In the rows, 128 means zero.
Each row is followed by its class. Each block has new classes.
[160 144 120 109 111  80 126 110 166 103 174 117 119 102 129 111 105 141
 119 183 172  92 158 201 138 158 116 144 138 130 113 121 102 129 142 115
 182 140 177 137 174 119 156 135 140 168  96 146 153 155  84 124 176 138
 115 126 113 167 143  74  64 125 177 166 123 175 118 117 123 133 121 157
 150 117] : W
[230 148 104 111 141 171 129 167 144 115 122 110 116 116 142 124 162 117
 135 110 153 143 132 106 131  39 132  89 103 129 124 152 151 127 134 130
  82 120 115 141 150 106 134 153 145 129 130 182 128 156 113  90 149 121
 139 142 118  94 133 202 119 151 146 126 166 111 198 178 132 137 118 148
 111 153] : D
[216 160 128  58 139 104 111 118 158 111 135 154 135 147 139 102 133 146
 133 155  93 140 162 167 138 141 132 107 123 161 102  95 133 113 121 123
  98 144 133 139  97 129 147 143 134 152 119 226 123 139 150 127  65 118
 125 150 103 114 143 179 119 122 159 105 108 145 209 124 131 133 113  69
  94 103] : D
[131 143 129 117 121  66 119  95 142 138 156 125 140 110 137 130 100 129
 110 193  88 124 161 197 125 189 115 140 164 119 129  86 127 132 137 131
 154 147 195 137 119 140 127  83 129 137 106 226 141 107  47 141 178 137
 131 126 144 149 157 117 103 102 139 156  99 169 136 104  59 144 139 125
 114 112] : W
[ 98 127 143  96  65  59 146  81 133 159 124 161 123 118 150 114 102 144
 118 164 108 104 147 187 123 141 135 117 160 155 112 124 146 121 126 112
 155 131 129 120  87 151 137 123 140 128 149 183 132  98 138 126 108 107
 110 117 124 126 175 127 143 126 129 185  96  97 155  62 140 138 136  97
 125  97] : A
[181 121 101 137 124 155  86 130 102 146 105 118 110 143 161 131 111 161
 124  85  79 125 129 111 119 252 116 108 131 131 138 109 149 136 109 163
  95 106 185 117 137 146 104  59 116 138  84  32 136 110  89  90 221 117
 159 171 122 112 106 225 181 117 111 129 114  64 189 151 147 148 155 151
 113 139] : M
[167 145 130  94 136 111 117 125 173 131 145 115 128 129 120 124 127 139
 134 157 125 135 148 143 130 129 115 167 143 135 131 126 131 129 127 133
 143 138 130 136 152 127 124 119 121 154  94 197 111 134  97 119 167 133
 124 132 118 139 156 127  94 136 161 121 130 152 140 135 125 140 127 131
 118 125] : W
[202 148 112 130 158 176 133 151 120 109 115 114 112 127 141 127 128 134
 176  84 168 152 107 113 118 113 103  93 113 145 139 145 139 123 130 109
  77 126 148 139 127 133 140 105 131 154  97 102 127 154 122 104 153 123
 135 137 116 149 129 175 137 136 153 130 155 109 173 141 118 156 125 169
  87 138] : D
[ 96 127 140 154 125 109 129  89 121 125 139 131 143 123 136 125 113 135
 125 151 129  96 119 140 146 161 136 155 153 129 130 123 106 129 134 126
 148 134 144 123 150 154 165 114 142 166 136 108 140 111  84 138 127 132
 136 120 125 153 127  74 120 125 141 127 129 144 103 106 130 109 137 129
 152 116] : M
[125 135 121 184 141 146 108 125 115 112 144 114 101 113 125 112 132 133
 142 123 148 129 133 118 147 156 111 149 130 110 129 142  95 137 134 134
 156 124 167 141 180 127 130  95 103 160  94  41 126 152  72  97 208 158
 167 117 121 185 131  89  99 119 135 190 149 142  98 147 133 149 134 159
 154 135] : W
[170 135 120  92 142 104  97 102 139 134 135 129 118 124 130 126 112 147
 131 122  84 120 129 140 147 167 132 139 149 122 129  94 102 142 126 136
 126 152 166 121 119 130 131 112 126 152 104 180 122 145 118 140 143 144
 137 147 124 153 140 138 103 113 143 126 118 142 139 117 109 131 182 133
 110 101] : W
[178 174 123  89  99  85 123 140 126 116 130 103 105 120 136 124 110 132
 123 142 115 116 136 153 139  91 119  97 130 139 136 111 141 143 145 106
 112 154 129 136 129 130 135 158 150 115 121 252 130 133  92 130 156 104
 124 138 161 117 149 174 108 135 146 126 114 130 178 140 127 136 119 128
 108 116] : D
[153 147 114 138 132 105 125 115 134 108 151 122 143 118 120 133 129 129
 143 134 166 112 108 131 152  95 145 140 120  84 133 146 108 130 135 144
 120 148 139 148 185 118 144 150 128 125 104 192 115 139  91 133 150 113
 132 117 105 153 143  92  77 144 131 121 139 140 112 148 130 117 100 132
 138 139] : W
[177 151 100 146 158 183 107 120 136 112 164 117 127 108 132 119 152 130
 131 166 160 126 130 129 149 213 122 168 126 122 137 136  93 124 141 134
 153 115 181 142 178  93 138 140 128 163  79  80 110 170  70 115 216 166
 151 128 137 197 129  96  88 127 132 141 162 191 114 151 128 167 115 172
 160 134] : W
[242 154 141  74 131 130 131 120 139 125 143 124 126 128 143 126 152 120
 123 169  77 132 134 140 132 142  96 120 163 163 112 111 140 126 131 142
 120 134 114 127 171 121 134 200 142 129 109 245 101 198 117 149  42 120
 119 168  86  76 150 180 124 117 179 128  97 138 201 138 137 151 131 104
 102 138] : D
[249 147 124  63 144 103 110 133 151 112 144 119 115 159 128 124 137 150
 136 132  90 145 138 155 112  92 120 102 107 139 121 103 168 127 116 122
  69 141 130 136  86 113 128 139 126 146 111 252 137 158 132 166 105 115
 119 130 126 115 134 211 117 122 151 118 108 123 194 135 121 153 112 118
  96 121] : D
[180 138 135  77 135  82 118  99 152 127 129 127 121 135 141 123 114 120
 134 155  80  85 151 154 122 129 120 133 131 142 130 101 148 135 190 122
 133 143 124 135 114 132 130 152 121 135 166 234 112 123 130 121  94 112
 121 143 113 121 149 143 113 109 156 114 108 139 181 131 120 154 107  94
 113 122] : D
[159 131 127 173 143 133 126 118 107 109 156 114 136 113 127 129 146 128
 143 127 165 102 100 121 176 128 126 158 116 119 117 161 105 125 130 130
 162 130 140 131 186 113 147 153 132 183  98 117 120 122  80 115 174 141
 140 142 110 177 128  69  88 125 159 143 141 155  75 142 131 142 117 147
 156 148] : W
[132 132 133 128 120 135 102  80 132 138 149 122 129 126 146 121  70 166
 104 164 125 126 144 158 124 248 141 149 157 118 128 114 149 130 133 126
 186 141 213 125 139 148 129 101 117 186  87  34 154 133  75 103 189 163
 147 153 151 198 148 123 124 117 147 131 123 170 150 101 125 151 143 162
 150 106] : M
[196 153 144  90 123  85 116 132 141 131 127 119 111 117 115 135 113 131
 145 139  90 140 129 141 134  74 130 103 141 141 125 112 144 131 123 140
 103 147 169 143 117 165 116 114 120  91 106 252 123 120 117 125 132  96
 112 113  98  85 136 195 118 128 128 109 111 126 203 140 146 123 118  97
  84 131] : D
[163 140 115 168 153 126 111  79 110 111 142 124 121 123 147 112 173 134
 131  97 132 112  87 109 173 211 101 150 139 133 115 135 118 119 126 146
 125 128 144 138 207  98 125 175 105 174 107  44 137 148  79 113 142 129
 158 140  97 195 105  63  81 124 149 117 145 133 119 158 145 145 119 136
 154 146] : M
[130 125 112 128 117  45 122  69 155 134 191 148 132 100 141 128  66 135
  90 186 154 104 152 186 124 131 136 157 150 108 117 108 116 137 132 110
 169 160 194 134 143 134 137  88 128 180 104 238 144 177  90 130 252 139
 104  92 128 197 168  65  41 129 164 159 124 172 100 116 127 122 132 117
 123 117] : W
[ 62 135 107 162 106 103 127 105 104 130 123 128 128 106 144 113 105 161
 124 102 130 103  95 103 141 156 116 127 143 109 125 117 123 130 127 126
 147 138 135 130 134 167 121  79 132 120 103  70 150 122 102 120 179 139
 137  85 137 134 150 112 125 128 109 127 126 107 120 114 134 112 150 132
 143 120] : A
[114 145 132 142 126 105 128 137 139 166 160 135 124  18 122 138 111 125
 140 188 120 115 144 152 133 161 120 145 144 114 126 127 120 141 128 124
 164 155 157 156 134 136 114 117 151 118 100 202 119 136  99 141 155 124
 116 128 143 144 161 103  75  92 134 137 130 166  98 156 127 120 123 116
 129 117] : W
[185 142 122 131  95 166 114  96 126 109 140 112 113 110 155 122 146 127
 147 154 111  99 125 126 157 186 120 144 141 139 112 123 129 134  90 151
 126 128 161 109 198 123 125 171 137 145  85 136 111 146  46 110 117 103
 149 165 106 120 129 137 111 133 149 114 137 126 165 201 155 140 109 144
 147 135] : M
[192 143 119 123 166  82 103  99 135 128 181 119 133 128 114 120  80 150
 136 223 112 139 155 154 100 252 119 164 138 107 113  87 119 144 120 130
 203 140 242 123 141 171 129  75  99 196  97 135 106 152  96 123 218 171
 149 151 158 215 187  90  87  98 143 143 112 193 122 143 114 159 128 152
 143 100] : W
[117 145 152 166 133  91 126 124 144 121 172 114 121 116 119 139  99 124
 154 163 155 112 134 143 147 130 121 139 133 107 119 134 104 135 118 127
 139 129 151 156 175 117 125 117 135 136  84 167 135 136  89 123 216 148
 130 107 130 146 163  80  67 133 135 134 129 146  79 140 124 138 132 132
 139 114] : W
[106 146 116 126 121 142 100 144 129 113 117 124 109 118 140 131 144 120
 134 113 162 124 123 154 152  40 132  92 124 140  96 133 136 113 130 134
  63 160  97 129 132 123 149 153 144 110 106 222 132 125 105 116 146  93
 112  99 106  98 152 155  95 152 146 118 137 115 161 136 144 123 124 129
  93 146] : D
[179 127 126 128 125 121 108 150 152 107 161 108 116 101 122 115  89 130
 135 102 173 128 151 139 104 120 112 147 121 124 127 144 109 113 132 118
 157 142 173 133 153 126 124 103 138 132 102 148 141 143  79 119 210 148
 123 110 120 177 155 116  90 141 116 150 128 153 144 156 126 144 123 170
 122 119] : W
[172 131 121 114 137  93  97  89 125 132 131 120 115 139 163 131 122 141
 119 129 101 121 119 137 145 252 123 153 130 131 115  90 149 142  99 149
 128 133 143 118 164 132 120 144 112 148  96 131 131 138 102 125 133 119
 156 157 116 163 116 115 116 136 147 111 119 111 158 120  85 142 125 119
 132 131] : M
[187 138 167  80 119  97 108 127 133 118 122 114 108 120 134 122 110 118
 130 168  96 169 149 161 122 183  95 107 170 149 117  95 150 144 129 132
 115 164 163 141 107 134 133 110 128 122  93 233 135 100 117 121 132 107
 132 147 105  97 159 197 110 122 160 117 119 107 175 156 122 134 126 115
  89 137] : D
[193 137 110 109 132 129 107 154 121  95 129 105  93 101 144 130 151 117
 142 110 161 127 118 109 140  60 134  92 122 128 133 164 124 126 129 140
  81 138 120 128 179  95 112 145 127 125  68 162 126 159  96 121 185 102
 134 125 103 143 139 173  80 179 140 147 154 107 165 159 134 113 103 158
 111 152] : D
[134 136 126 140 149 125 120 122 139  93 126 126 140 124 118 140 117 122
 135 143  77 142 144 104 119 170 132 141 143 122 139  95 117 107 126 151
 134 124 150 144 129 140 121  98 114 113 100 137  96 124 122 134 137 125
 147 141 101 123 112 160 132 111 119 120 132 122 120 145 128 146 128 110
 115 136] : S
[ 55 113 114 125  93  60 132 108 105 155 118 128 125 110 144 141 125 133
 119 108 113 115 125 162 125 111 163 126 161 134  82 136 137 129 131 146
 130 152 147 117 101 144 135  68 140  99 114 164 153  86 127 114 132 117
 118  98 146 121 141 129 116 127  94 118 104 111 115  83 120 106 148 112
 122 119] : A
[178 172 151  73 144 145 124  71 119 158 108 151 148 123 142 113 133 160
 103 178  75 120 136 138 109 252 129 127 131 148 119  87 133 113 123 112
 172  96 143 132  96 157 130 209 104 183 139  35 140 141 144 128  37 159
 135 152 124 154 122 111 165 115 142 122 118 140 182  90 127 192 135 122
 159 104] : M
[171 146 121  96 128  72 113 119 139 115 121 122 115 123 143 155 130 138
 133 117  94 138 127 122 142 138 135 119 160 142 112  96 140 143 117 149
  84 144 126 150 151 110 131 104 160 107  87 224 131 130 111 135 122 104
 126 136  87  94 124 198 101 118 134 109 106 114 158 135 121 129 115 107
  96 141] : D
[125 130 111 156 125  83  98 121 176 115 163 118 111 126 119 132 119 141
 125 140 141 135 128 142 161 134 107 196 136 110 119 130 123 124 132 136
 144 158 178 142 163 112 133  61 124 151  84 178 140 156  96 125 245 154
 126 107 120 208 161  62  15 138 143 146 134 161 104 137 127 119 130 118
 134 141] : W
[179 138 105  75 140  81 142 117 157 136 150 129 131 123 126 125  68 146
 119 197 123 121  81 215 127 169 122 138 150 136 113  64 118 135 127  80
 166 165 203 141 102 155 143  87 137 161 100 243 131 145 120 113 172 161
 134 133 128 164 175 120  73 121 166 147 114 167 150 121 149 176 138 140
 115 102] : W
[106 110 125 159 139 112 111 139 146 121 153 133 146 134 118 141 100 133
 140 134 166 129 115 118 137 140 147 144 139 113 130 144 112 111 115 138
 124 141 162 107 130 131 143  80 125 150 118 126 108 133 114 112 199 151
 105 156 129 197 144  82  88 115 127 149 123 150 101 139 131 128 131 150
 134 116] : W
[ 93  98 162 117  60 115 127 125 114 152 115 135 123  95 161 126 112 135
 115 123 151 106 141 165 126 127 129 111 129 122 153 144 119 120 131 113
 121 118 131 132  96 130 119 114 117 102 130 102 163 111  92 115 149 133
 117 120 150 121 128 147 166 135 126 114 124 119 147  79 124 118 150 153
 120 108] : A
[198 148 118  57 128  75 110 128 150 148 136 107 118 131 153 139 128 128
 146 150 130 110 145 170 137  84 135 116 157 153 117 102 131 134 109 133
  98 163 133 137 138 124 151 142 120 117  89 252 136 140 112 139 137  93
 112 123  85 127 171 175  77 137 155 113 119 143 181 146 115 131 185 107
  94 122] : D
[138 144 133 145 130 104 131 126 141 122 167 132 130 107 139 112 121 133
 135 134 153 128 130 128 136 105 119 138 125 129 140 151 145  77 138 126
 143 132 160 137 161 101 142 110 137 135 109 166 125 133 101 126 199 112
 121 126 134 159 158  82  82 120 136 124 137 163 104 138 135 112 117 130
 118 135] : W
[133 114 114 151 156 125 101  76 110 152 141 141 124 132 137 127 115 149
  38 116  50 126 123 123 131 252 117 165 159 124 118  88 115 128 103 161
 138 143 179 133 158 151 125 111  93 163 124  73 113 117 110 146 134 151
 165 168 126 173 107 125 145  85 111 108 115 114 121 144 136 153 138 106
 146 124] : S
[121 114 121 161 151  86 115 113 122 138 122 143 150 157 157 138 103 152
 138 109  81 145 150 101  87 220 131 155 140 106 122  73 128 144 104 174
 120 115 175 125 126 135 104  39  96 153 122  92 115 101 152 121 164 169
 170 126 138 166 120 129 129 105 105 114 114 119  91  65 148 119 164 105
 124 123] : S
[176 136 113 108 128 117 126 158 130  92 136 119 125 118 132 137 142 144
 149 124 107 158 144 126 133 136 121 119 133 152 104 100 132 122 124 138
 107 133 117 146 122 131 133  89 124 128 118 198 141 127 128 139 157 133
 134 132 113 138 146 157 117 119 136 111 121 116 125 152 138 146 121 140
 101 136] : D
[156 154 122  50 135  23 137 108 177 148 180 130 127 143 118 121  74 138
 160 209  98 129 172 198  97 127 148 147 161 149 108  58 158 129 132 132
 172 165 172 147  79 147 144  98 127 132 131 252 107 125 147 157 124 149
 115 123 131 157 172  94  57 108 160 153  87 171 128 110 147 147 125  83
  84 106] : W

Each row is followed by its class.
[135 125  70 129 116 134 123 104 100 100 102 148 115 153 119 127 127 109
 137 123 101 134 141 114  99 135  75 131 125 150 132 154 139 132  97 135
 116 133 160 144  93 123 182 143 126 133 111 116 142 120 134 108 118 116
 133  97 133 120 137 160 134 115 139 131 117 120 130 110 110 136 139 120
 125 125] : TT
[128 124 120 137 124 120 125 125 134 127 111 144 132 137 139 124 130 122
 124 127 123 140 139 137 111 134 120 107 119 126 134 135 126 122 118 128
 129 137 137 135 106 129 137 131 134 122 122 135 125 128 130 135 133 122
 145 131 133 132 128 131 130 123 121 122 128 121 125 117 122 102 120 122
 136 127] : GR
[127 111 137 117 108 119 154 112 109  93 133 133 139 129 146 118 145 152
 125 130 154 153 138 136 109 128 155 131 103 141 141 152 110 148 154 144
 140 127 144 144 146 115 146 133 146  96 125 115 128 124  96 108 121 128
 151 140 120 138 172 139 141 131 118 126  87 134 134 150 127 113 127 134
 105 125] : DH
[121 116 178 134 169 146 131 185 178 150 155 127 120 120 121 121 135 119
 128 110 129 118 115 143 163 116 154 125 149 109  99 132 126 107 147 139
 143 130 117 101 155 154  88 111 118 149 133 153 102 124 142 127 140 119
 115 129 121 143 117 113 110 135 130 129 148 131  84 123 130 147 128 159
 129 120] : Tc
[195 152 112 113 138 119  71 189 125 161 179 114 151  98 128  93  96 156
 112 144 191 130 142 134 147  74 169 125 100 129 139 130 109  83 181 123
 143  85  69  99 128 141  71  96 166 137 181 166 128 167  86 151  99 115
 123 179 118 134 111  94 132  88  90 109  73 136 127 179 128  98 121 118
 129 111] : Tc
[162 125 118  95  87 116 114  67  68 105 123 120 117  97 137 137 162 156
 129 163 171 161 120 119 128 103 107 108 105 188 147 122 127 151 131 126
 115 156 147 157 158  91 155 149 130 108  93  92 120 125  88 120 118 158
 147 135 122 114 176 150 146 122  88 133  86 109 171 162 125 112 133 123
 121 158] : TT
[163 143 115 125 118 154  89 128  94 113 137 130 119 115 102 128 128 137
 132 149 149 116 127 104 156  99 103 124 127 169 137 117 138 121 147 132
 114 150 123 114 138 126 136 109 121 145 117 117 131 125 111 116 130 149
 114 115 102 130 125 137 146 118  99 134 117 128 125 141 113 124 151 149
 131 125] : NC
[128 145 137 128 136 139 121 144 140 162 134 117 118 111 123 118 116 103
 130 134 123 108 116 119 143 138 122 126 144 124 129 131 142 109 124 118
 113 127  99 141 129 133  98 135 112 151 123 141 124 132 158 141 132 138
 104 124 149 130  98 148 137 133 151 124 144 137 133 108 135 138 136 124
 142 134] : Tc
[113 123 140 129 152 129 142 186 162 141 140 119 122 125 128 134 109 125
 137  83 117 120  95 131 137 148 145 140 128 101 109 126 123 113 123 135
 134 115 123 108 137 136  99 120 134 133 134 139 138  84 135 138 132 126
 119 118 140 141 115 103 105 125 142 134 144 140 103 113 117 149 132 126
 110 104] : Tc
[100 131 138 128 151 115 151 156 166 153 148 109 133 125 133 112  99 128
 134 111 129 119 121 135 130 132 165 142 150 100 122 117 119 126 135 133
 135  92  92 123 136 128  82 122 129 126 131 151 131 127 145 145 126 113
 116 137 140 128 104 131 113 165 156 123 136 137 119 119 142 151 119 118
 129 114] : Tc
[131 113 136 145 100 126 132  97 111 114 112 136 124 129 121 129 151 119
 126 137 124 142 136 132 113 134 122 105 166 141 134 125 150 145 119 140
 124 150 145 150 126 120 162 143 129  92 121  78 113 130 116 119 128 129
 132 101 135 128 150 140 142 136 121 121 115 132 117 136 118 115 144 141
 130 131] : TT
[117  99 162 130 139 141 124 116 138 112 116 132 115 119 128 122 150 139
 126 130 130 123 125 144 178 129 123 121 146 129 127 122 136 137 127 130
 131 158 145 117 156 136 143 130 117 133 127 122 121 114 133 111 152 141
 136 126 119 133 128 134 134 121 124 136 159 143 119 111 124 118 117 148
 132 168] : SQ
[120 104 184 122 176 129 155 195 192 150 140 129 129 132 129  97 135 149
 114 103 136 141 102 142 165 130 180 109 115  75  73 139  93  99 134 130
 158 109 135  68 164 161  79 114 161 132 186 162 128 141 120 118 134 121
 150 179 124 170 104 104 115  89 129 125 151 136  93 123 129 160  96 146
 123 131] : Tc
[109  89 152 119 165 131 159 180 158 118 175  96 110 123 112 147 130 163
 144  89 148 146  32 119 159 105 184 131 106 116  72 111  92 128 130 147
 135 108 164  85 191  94  95 143 148 115 128 142 158 124  90 120 135 170
 131 126 127 155 141  70 100 136 135 135 125 112 115 144 104 197 144 146
  68  94] : Tc
[146 150 120 102 123 146  98 135  96 127 143 121 114 118 119 117 121 139
 138 135 151 117 119 116 157 106 130 136 104 150 124 129 108 126 143 114
 121 128 129  93 162 112 109 117 143 156 126 132 144 135 114 123 130 155
 131 155 100 125 120 106 137 108 111 144 142 119 149 127 139 132 132 134
 126 138] : NC
[123 116 144 122 107 123 118 103 115 119 110 129 137 125 142 123 152 127
 108 139 136 123 138 130 140 130 130 113 130 133 128 130 133 141 125 114
 130 148 137 151 135 134 123 112 132 106 133 120 101 131 106 128 134 129
 143 142 130 122 152 149 135 129 120 119 119 133 146 138 136 106 116 127
 130 150] : DP
